Below is a small trained network, with its code and all its weights. Each question gives an input and a class and asks what happens when units are switched off, that is, made to give their printed mean instead of their output.

import numpy as np


def w(rows, s, z=0):
    codes = np.array(rows[::2]) - 128.0
    scale = np.full(codes.shape[1], s)
    scale[-1] = z or s
    return codes * scale


def f(y):
    return y / 2 * (1 + np.tanh(0.7978845608 * (y + 0.044715 * y**3)))


def log_softmax(a):
    a = a - a.max(-1, keepdims=True)
    return a - np.log(np.exp(a).sum(-1, keepdims=True))


def net(x, mask):
    res = np.array(x, float).reshape(1, 8) / 4 @ E
    y = f(res @ A[0][:, :-1].T + A[0][:, -1])
    res = res + np.where(mask, y, B[0][:, -1]) @ B[0][:, :-1]
    return log_softmax(res[-1] @ U[:, :-1].T + U[:, -1])


A, B = {}, {}
E = w([
[25,61,134,94,129,122],'x0',
[116,174,129,30,80,14],'x1',
[135,174,11,120,123,106],'x2',
[145,158,109,150,193,56],'x3',
[84,130,121,205,75,141],'x4',
[159,76,165,98,178,87],'x5',
[44,195,127,183,193,38],'x6',
[132,101,179,237,102,119],'x7',
],0.011)
A[0] = w([
[142,154,129,197,186,112,117],'N0',
[70,149,109,98,103,99,75],'N1',
[147,82,88,81,168,191,130],'N2',
[75,117,191,144,167,122,233],'N3',
[127,131,132,52,129,54,118],'N4',
[112,120,72,195,159,100,170],'N5',
[155,151,126,66,91,78,144],'N6',
[56,69,179,107,177,109,133],'N7',
[150,109,118,37,100,59,194],'N8',
[60,63,171,123,168,143,179],'N9',
[62,150,26,154,116,134,218],'N10',
[131,176,128,136,131,101,102],'N11',
[83,89,156,127,151,113,108],'N12',
[153,144,190,187,6,149,126],'N13',
[89,192,100,130,74,144,151],'N14',
[130,64,43,136,141,149,165],'N15',
[104,141,76,119,101,113,107],'N16',
[167,187,179,188,152,131,136],'N17',
[178,104,130,197,120,158,253],'N18',
],0.016,0.0049)
B[0] = w([
[187,154,152,158,170,63,199],'N0',
[88,154,101,101,110,126,191],'N1',
[209,198,203,113,144,199,217],'N2',
[110,147,182,115,77,74,205],'N3',
[37,90,100,89,185,153,227],'N4',
[127,174,101,197,174,129,202],'N5',
[82,80,96,85,145,124,218],'N6',
[45,108,140,130,114,121,217],'N7',
[49,94,119,91,182,182,250],'N8',
[106,179,223,187,78,129,222],'N9',
[129,197,58,156,73,135,238],'N10',
[131,142,122,86,135,78,168],'N11',
[89,151,169,164,104,96,174],'N12',
[154,3,105,133,92,141,242],'N13',
[136,141,67,77,69,117,203],'N14',
[122,157,117,183,158,192,187],'N15',
[128,149,43,106,120,152,176],'N16',
[171,108,147,67,144,41,199],'N17',
[167,76,140,158,140,122,224],'N18',
],0.014,0.017)
U = w([
[125,196,32,101,42,114,121],'0',
[183,149,155,102,198,9,210],'1',
[49,151,232,154,40,92,214],'2',
[48,118,115,85,229,138,135],'3',
[203,171,203,60,127,227,84],'4',
[133,170,101,245,185,157,2],'5',
[177,25,146,162,75,155,53],'6',
],0.012,0.0061)

Each question gives the input, the list of numbers given to net, and the class t.
The units are the neurons (one row each of A and B). Each row of codes is followed by its name. A weight is (code - 128) times the scale printed after its matrix; where a second scale follows, it is the last column's (A, B and U).
mask holds one flag per neuron, in row order. A switched-off neuron (its flag False) gives its mean, the last column of its row in B, instead of its output. The means were averaged over made-up inputs and are rounded, as every weight is.
A unit's drop is (log p(t) with every unit on - log p(t) with that unit switched off) / (log p(t) with every unit on - log p(t) with every unit switched off).
The circuit of an input: a set's keep is (log p(t) with only the set's units on - log p(t) with every unit switched off) / (log p(t) with every unit on - log p(t) with every unit switched off). Starting from the 12 units with the biggest drops (on a tie, the unit counted first), units are removed one at a time, each time the one whose removal leaves the highest keep (on an exact tie, the one counted first), for as long as the keep stays at least 0.8.
units of the circuit, in order: the units of the circuit, biggest drop first
top k neurons: the k neurons with the biggest drops, biggest first
drop of u: that unit's drop, to one decimal
input [0,1,8,-4,2,6,4,-3], class 0: units of the circuit, in order	(N10)
input [4,-1,-3,1,-8,2,-7,5], class 2: top 2 neurons	(N9, N7)
input [7,7,8,-1,-5,-3,-3,6], class 3: top 2 neurons	(N8, N4)
input [8,-7,4,5,8,-5,-3,-6], class 5: top 2 neurons	(N15, N5)
input [-5,-8,4,6,1,-3,-3,7], class 1: top 2 neurons	(N17, N0)
input [6,8,0,3,-1,3,4,5], class 3: top 2 neurons	(N4, N8)
input [6,8,-3,2,0,-5,5,2], class 3: top 3 neurons	(N4, N8, N6)
input [-4,-1,-8,3,-2,-7,1,-8], class 4: top 2 neurons	(N0, N5)
input [8,-5,6,-3,7,3,-4,-5], class 5: top 2 neurons	(N15, N10)
input [-5,8,-8,-1,4,4,4,1], class 3: top 2 neurons	(N4, N9)
input [2,8,8,5,8,1,-6,-1], class 3: drop of N9	0.2
input [4,-2,5,0,8,3,-4,3], class 5: drop of N5	0.2
input [-5,2,5,3,-4,-3,-6,1], class 3: drop of N8	0.1
input [0,8,-1,-5,1,-1,-8,5], class 6: units of the circuit, in order	(N13)
